Here is a tiny trained network, its code and every weight. The questions are about switching its units off for an input and a class, where a switched-off unit gives its printed mean instead of its output.

import numpy as np


def w(rows, s, z=0):
    codes = np.array(rows[::2]) - 128.0
    scale = np.full(codes.shape[1], s)
    scale[-1] = z or s
    return codes * scale


def norm(h):
    return h / np.sqrt((h * h).mean(-1, keepdims=True) + 1e-5)


def f(y):
    return y / 2 * (1 + np.tanh(0.7978845608 * (y + 0.044715 * y**3)))


def log_softmax(a):
    a = a - a.max(-1, keepdims=True)
    return a - np.log(np.exp(a).sum(-1, keepdims=True))


def net(x, mask):
    res = np.array(x, float).reshape(1, 4) / 4 @ E
    u = 0
    for l in range(4):
        y = f(norm(res) @ A[l][:, :-1].T + A[l][:, -1])
        res = res + np.where(mask[u : u + 10], y, B[l][:, -1]) @ B[l][:, :-1]
        u += 10
    return log_softmax(norm(res)[-1] @ U[:, :-1].T + U[:, -1])


A, B = {}, {}
E = w([
[185,35,122,77,94,116],'x0',
[111,198,3,221,46,77],'x1',
[106,116,112,138,136,199],'x2',
[146,118,97,86,227,87],'x3',
],0.0075)
A[0] = w([
[170,70,22,98,152,47,73],'0.n1',
[148,120,159,58,142,121,107],'0.n2',
[116,74,227,134,157,174,102],'0.n3',
[84,42,179,126,32,130,85],'0.n4',
[61,70,136,116,164,215,93],'0.n5',
[120,93,2,112,142,202,2],'0.n6',
[183,146,122,155,228,99,112],'0.n7',
[114,110,202,59,135,225,69],'0.n8',
[143,93,172,161,11,144,117],'0.n9',
[58,124,151,134,61,158,137],'0.n10',
],0.0076,0.004)
B[0] = w([
[125,100,150,123,142,47,213],'0.n1',
[153,97,126,143,188,77,183],'0.n2',
[153,105,150,146,134,137,246],'0.n3',
[162,119,110,86,149,162,190],'0.n4',
[150,149,180,187,163,150,197],'0.n5',
[157,87,66,173,144,152,141],'0.n6',
[157,170,88,110,212,119,184],'0.n7',
[139,117,254,177,106,83,255],'0.n8',
[151,145,105,54,160,133,219],'0.n9',
[94,128,60,126,86,166,192],'0.n10',
],0.0073,0.0037)
A[1] = w([
[30,193,123,167,64,110,3],'1.n1',
[161,250,98,170,77,120,77],'1.n2',
[112,167,65,132,173,133,175],'1.n3',
[125,97,160,167,65,134,165],'1.n4',
[78,148,49,189,103,86,178],'1.n5',
[178,155,133,134,125,100,148],'1.n6',
[42,151,169,152,194,186,101],'1.n7',
[142,83,158,190,135,136,115],'1.n8',
[185,136,120,125,75,170,98],'1.n9',
[90,144,137,131,200,154,136],'1.n10',
],0.012,0.0032)
B[1] = w([
[140,45,170,138,210,175,208],'1.n1',
[1,150,188,170,159,134,228],'1.n2',
[106,62,80,117,155,125,190],'1.n3',
[133,196,85,62,149,91,161],'1.n4',
[172,82,170,160,188,183,254],'1.n5',
[54,60,151,101,109,126,153],'1.n6',
[114,159,82,208,50,69,186],'1.n7',
[209,129,128,112,194,128,161],'1.n8',
[68,138,117,93,132,169,153],'1.n9',
[145,218,134,101,96,80,166],'1.n10',
],0.0094,0.0079)
A[2] = w([
[164,156,95,154,192,105,88],'2.n1',
[132,156,145,111,136,130,139],'2.n2',
[170,80,132,102,77,91,235],'2.n3',
[87,174,82,131,127,151,59],'2.n4',
[139,169,235,130,107,113,173],'2.n5',
[115,107,94,113,6,200,75],'2.n6',
[165,219,148,214,32,153,110],'2.n7',
[104,126,145,100,202,103,119],'2.n8',
[208,127,78,148,172,104,172],'2.n9',
[108,160,129,38,58,204,4],'2.n10',
],0.011,0.0031)
B[2] = w([
[137,107,102,50,84,141,180],'2.n1',
[149,92,97,94,210,146,140],'2.n2',
[85,111,125,181,71,130,204],'2.n3',
[168,107,178,101,95,75,137],'2.n4',
[175,117,95,157,104,154,254],'2.n5',
[33,152,185,68,92,173,164],'2.n6',
[150,254,74,147,182,131,176],'2.n7',
[119,164,122,103,98,188,239],'2.n8',
[123,142,86,117,91,183,207],'2.n9',
[39,158,153,126,108,160,165],'2.n10',
],0.0095,0.0051)
A[3] = w([
[123,137,107,125,73,67,28],'3.n1',
[103,117,125,178,96,82,14],'3.n2',
[193,80,164,100,148,146,189],'3.n3',
[96,146,142,173,181,172,63],'3.n4',
[139,151,192,79,105,189,89],'3.n5',
[86,113,138,179,156,163,14],'3.n6',
[140,117,102,88,136,104,94],'3.n7',
[90,133,84,11,97,114,105],'3.n8',
[216,110,150,124,103,91,3],'3.n9',
[100,160,75,148,65,66,32],'3.n10',
],0.012,0.0027)
B[3] = w([
[99,73,181,152,174,83,126],'3.n1',
[94,46,183,91,168,58,123],'3.n2',
[195,176,151,168,2,183,252],'3.n3',
[188,94,166,188,224,71,253],'3.n4',
[63,111,130,117,70,139,201],'3.n5',
[104,107,144,135,183,165,228],'3.n6',
[174,135,160,85,164,112,135],'3.n7',
[129,189,131,41,231,112,203],'3.n8',
[25,77,218,97,68,131,194],'3.n9',
[106,79,212,142,56,52,140],'3.n10',
],0.0083,0.0053)
U = w([
[88,161,119,157,130,46,3],'0',
[152,156,86,19,176,100,186],'1',
[203,231,123,202,146,136,82],'2',
[172,115,191,138,19,196,222],'3',
[182,52,29,145,107,176,70],'4',
[85,93,146,214,212,174,220],'5',
[92,30,139,97,89,51,56],'6',
[4,133,144,63,94,194,52],'7',
],0.02,0.0039)

Each question gives the input, the list of numbers given to net, and the class t.
The units are the neurons (one row each of A and B). Each row of codes is followed by its name. A weight is (code - 128) times the scale printed after its matrix; where a second scale follows, it is the last column's (A, B and U).
mask holds one flag per neuron, layer by layer. A switched-off neuron (its flag False) gives its mean, the last column of its row in B, instead of its output. The means were averaged over made-up inputs and are rounded, as every weight is.
A unit's drop is (log p(t) with every unit on - log p(t) with that unit switched off) / (log p(t) with every unit on - log p(t) with every unit switched off).
The circuit of an input: a set's keep is (log p(t) with only the set's units on - log p(t) with every unit switched off) / (log p(t) with every unit on - log p(t) with every unit switched off). Starting from the 12 units with the biggest drops (on a tie, the unit counted first), units are removed one at a time, each time the one whose removal leaves the highest keep (on an exact tie, the one counted first), for as long as the keep stays at least 0.8.
units of the circuit, in order: the units of the circuit, biggest drop first
most important unit: the unit with the biggest drop
top k neurons: the k neurons with the biggest drops, biggest first
k most important neurons of layer l: the k neurons of layer l with the biggest drops, biggest first
drop when u is switched off: that unit's drop, to one decimal
input [0,6,-5,8], class 1: units of the circuit, in order	(2.n1)
input [2,-2,1,6], class 1: top 2 neurons	(1.n5, 0.n7)
input [5,-2,-2,7], class 1: units of the circuit, in order	(1.n5, 3.n8)
input [5,-1,-2,5], class 1: units of the circuit, in order	(1.n5, 3.n8)
input [2,3,-3,3], class 6: units of the circuit, in order	(0.n1, 1.n2)
input [-5,0,7,-2], class 2: top 4 neurons	(1.n7, 2.n7, 0.n5, 1.n10)
input [2,0,7,-1], class 2: units of the circuit, in order	(0.n5, 1.n1, 2.n7, 1.n7)
input [-6,-8,-5,-7], class 2: top 3 neurons	(2.n7, 1.n7, 1.n1)
input [4,-3,-2,-6], class 7: 2 most important neurons of layer 1	(1.n5, 1.n9)
input [5,-2,-7,4], class 6: top 4 neurons	(1.n5, 2.n3, 1.n4, 1.n1)
input [5,7,-6,-7], class 7: top 3 neurons	(0.n9, 1.n9, 1.n8)
input [-3,-4,-3,2], class 3: top 2 neurons	(1.n2, 0.n2)
input [5,-3,-5,4], class 3: top 2 neurons	(3.n3, 1.n7)
input [7,-7,-4,2], class 3: most important unit	3.n3
input [6,8,-3,8], class 6: top 2 neurons	(0.n1, 1.n1)
input [6,0,-7,3], class 6: top 2 neurons	(1.n5, 2.n3)
input [-8,-4,-2,-7], class 2: drop when 2.n7 is switched off	0.1
input [-7,-3,1,-3], class 2: drop when 2.n7 is switched off	0.1
input [-6,-1,6,-5], class 2: drop when 1.n7 is switched off	1.0
input [-5,-8,-6,-4], class 3: top neuron	(0.n8)
